Below are the code and all the weights of a small trained network. Each question names an input and a target symbol and asks about switching units off, where a switched-off unit gives its printed mean instead of its output.

import numpy as np


def w(rows, s, z=0):
    codes = np.array(rows[::2]) - 128.0
    scale = np.full(codes.shape[1], s)
    scale[-1] = z or s
    return codes * scale


def f(y):
    return np.maximum(y, 0)


def softmax(a):
    e = np.exp(a - a.max(-1, keepdims=True))
    return e / e.sum(-1, keepdims=True)


def log_softmax(a):
    a = a - a.max(-1, keepdims=True)
    return a - np.log(np.exp(a).sum(-1, keepdims=True))


def net(x, mask):
    ids = ['ΓΛΠΦβδεζμτ'.index(c) for c in x.split()]
    T = len(ids)
    res = E[ids] + P[:T]
    r = res
    for j in range(3):
        rows = slice(3 * j, 3 * j + 3)
        q, k, v = (r @ M[0][rows].T for M in (Q, K, V))
        z = softmax(np.where(np.tri(T) > 0, q @ k.T / 3**0.5, -1e9)) @ v
        o = O[0][rows]
        res = res + np.where(mask[j], z, o[:, -1]) @ o[:, :-1]
    y = f(res @ A[0][:, :-1].T + A[0][:, -1])
    res = res + np.where(mask[3:7], y, B[0][:, -1]) @ B[0][:, :-1]
    return log_softmax(res[-1] @ U[:, :-1].T + U[:, -1])


Q, K, V, O, A, B = {}, {}, {}, {}, {}, {}
E = w([
[48,48,134,90,151,97],'Γ',
[89,160,90,52,111,150],'Λ',
[147,56,118,68,182,28],'Π',
[145,112,87,151,155,234],'Φ',
[71,34,98,59,130,98],'β',
[6,55,164,90,68,136],'δ',
[168,121,117,115,228,131],'ε',
[174,48,74,89,10,177],'ζ',
[190,183,110,198,139,85],'μ',
[23,156,155,232,197,159],'τ',
],0.019)
P = w([
[198,183,159,70,174,59],'0',
[82,152,63,81,144,13],'1',
[81,145,41,118,132,2],'2',
[70,133,40,141,132,7],'3',
[80,144,20,187,110,16],'4',
[102,83,80,234,65,75],'5',
[118,117,109,156,96,90],'6',
[112,126,93,176,95,81],'7',
],0.0064)
Q[0] = w([
[63,46,94,76,146,90],'h1',
[156,144,90,137,236,138],'h1',
[127,194,56,151,69,145],'h1',
[141,124,126,186,227,139],'h2',
[130,118,164,174,114,136],'h2',
[137,203,123,190,97,154],'h2',
[142,150,254,102,72,151],'h3',
[75,193,107,65,69,188],'h3',
[84,155,100,125,74,158],'h3',
],0.0091)
K[0] = w([
[172,115,173,154,126,110],'h1',
[173,64,4,80,94,135],'h1',
[116,169,58,174,74,161],'h1',
[86,153,152,154,178,106],'h2',
[78,152,190,154,111,128],'h2',
[125,120,107,184,82,46],'h2',
[103,180,161,99,66,134],'h3',
[129,117,111,175,77,129],'h3',
[101,128,160,189,128,121],'h3',
],0.013)
V[0] = w([
[105,255,158,173,122,81],'h1',
[15,94,97,137,100,162],'h1',
[184,170,94,88,86,168],'h1',
[98,131,192,132,193,61],'h2',
[114,235,158,142,217,186],'h2',
[153,215,146,122,132,226],'h2',
[116,110,219,40,54,159],'h3',
[64,166,72,138,212,83],'h3',
[123,158,63,15,83,150],'h3',
],0.0082)
O[0] = w([
[124,141,195,144,192,180,54],'h1',
[132,139,13,151,169,32,113],'h1',
[235,70,154,117,127,220,119],'h1',
[71,149,148,173,131,106,156],'h2',
[66,141,187,127,81,185,129],'h2',
[16,107,60,182,162,77,71],'h2',
[100,73,30,209,130,94,17],'h3',
[100,114,179,98,223,174,255],'h3',
[95,141,164,181,145,254,134],'h3',
],0.0064,0.0074)
A[0] = w([
[30,4,92,48,81,194,144],'n1',
[91,118,160,98,107,109,111],'n2',
[183,151,127,67,81,130,49],'n3',
[109,148,61,46,254,177,251],'n4',
],0.0094,0.002)
B[0] = w([
[111,204,50,160,166,148,214],'n1',
[79,192,177,14,194,83,162],'n2',
[79,104,76,36,2,140,159],'n3',
[125,85,200,217,109,143,253],'n4',
],0.0087,0.014)
U = w([
[114,102,134,92,130,91,145],'Γ',
[58,161,142,179,51,155,156],'Λ',
[188,246,124,139,122,143,253],'Π',
[107,144,90,170,134,133,67],'Φ',
[126,78,75,124,143,160,180],'β',
[139,124,96,190,157,218,150],'δ',
[136,164,115,75,157,191,50],'ε',
[137,104,104,148,171,164,40],'ζ',
[161,97,149,121,188,183,171],'μ',
[129,135,125,145,131,146,86],'τ',
],0.011,0.0033)

Each question gives the input, a string of symbols that net reads in full, and the target symbol t.
The units are the heads (3 rows each of Q, K, V and O) and the neurons (one row each of A and B). Each row of codes is followed by its name. A weight is (code - 128) times the scale printed after its matrix; where a second scale follows, it is the last column's (O, A, B and U).
mask holds one flag per unit, heads first, then neurons. A switched-off unit (its flag False) gives its mean, the last column of its rows in O or B, instead of its output. The means were averaged over made-up inputs and are rounded, as every weight is.
A unit's drop is (log p(t) with every unit on - log p(t) with that unit switched off) / (log p(t) with every unit on - log p(t) with every unit switched off).
The circuit of an input: a set's keep is (log p(t) with only the set's units on - log p(t) with every unit switched off) / (log p(t) with every unit on - log p(t) with every unit switched off). Starting from all 7 units, units are removed one at a time, each time the one whose removal leaves the highest keep (on an exact tie, the one counted first), for as long as the keep stays at least 0.8.
units of the circuit, in order: the units of the circuit, biggest drop first
most important unit: the unit with the biggest drop
top k neurons: the k neurons with the biggest drops, biggest first
heads that matter: for each layer, one digit per head in row order, 1 if its drop is at least 0.15 and else 0, layers parted by /
drop when u is switched off: that unit's drop, to one decimal
input μ Λ Φ ζ Π τ Λ, target Γ: units of the circuit, in order	(h3, n3, h2)
input Φ Λ ε ε ζ, target β: units of the circuit, in order	(h2, n3)
input Φ β Λ Γ, target Φ: units of the circuit, in order	(n1, h2, h1)
input ε Γ Γ, target ε: most important unit	n2
input μ β Γ, target μ: heads that matter	110
input μ μ ε, target μ: top 2 neurons	(n1, n4)
input Γ δ μ Π Λ ζ Λ, target β: heads that matter	011
input ε Λ Φ Φ ε Γ β, target ε: heads that matter	100
input ε ε τ Γ τ Γ Λ, target Γ: heads that matter	101
input ζ τ δ δ, target Γ: heads that matter	110
input β β Φ τ ζ, target Γ: heads that matter	111
input ε Λ Π δ Φ Φ ε β, target ε: heads that matter	100
input Γ ζ Λ, target β: drop when h2 is switched off	0.6
input Λ Λ μ δ, target ε: drop when n2 is switched off	0.3
input ζ μ μ Φ δ, target ε: drop when h1 is switched off	0.2
input β Φ δ, target Φ: most important unit	n1
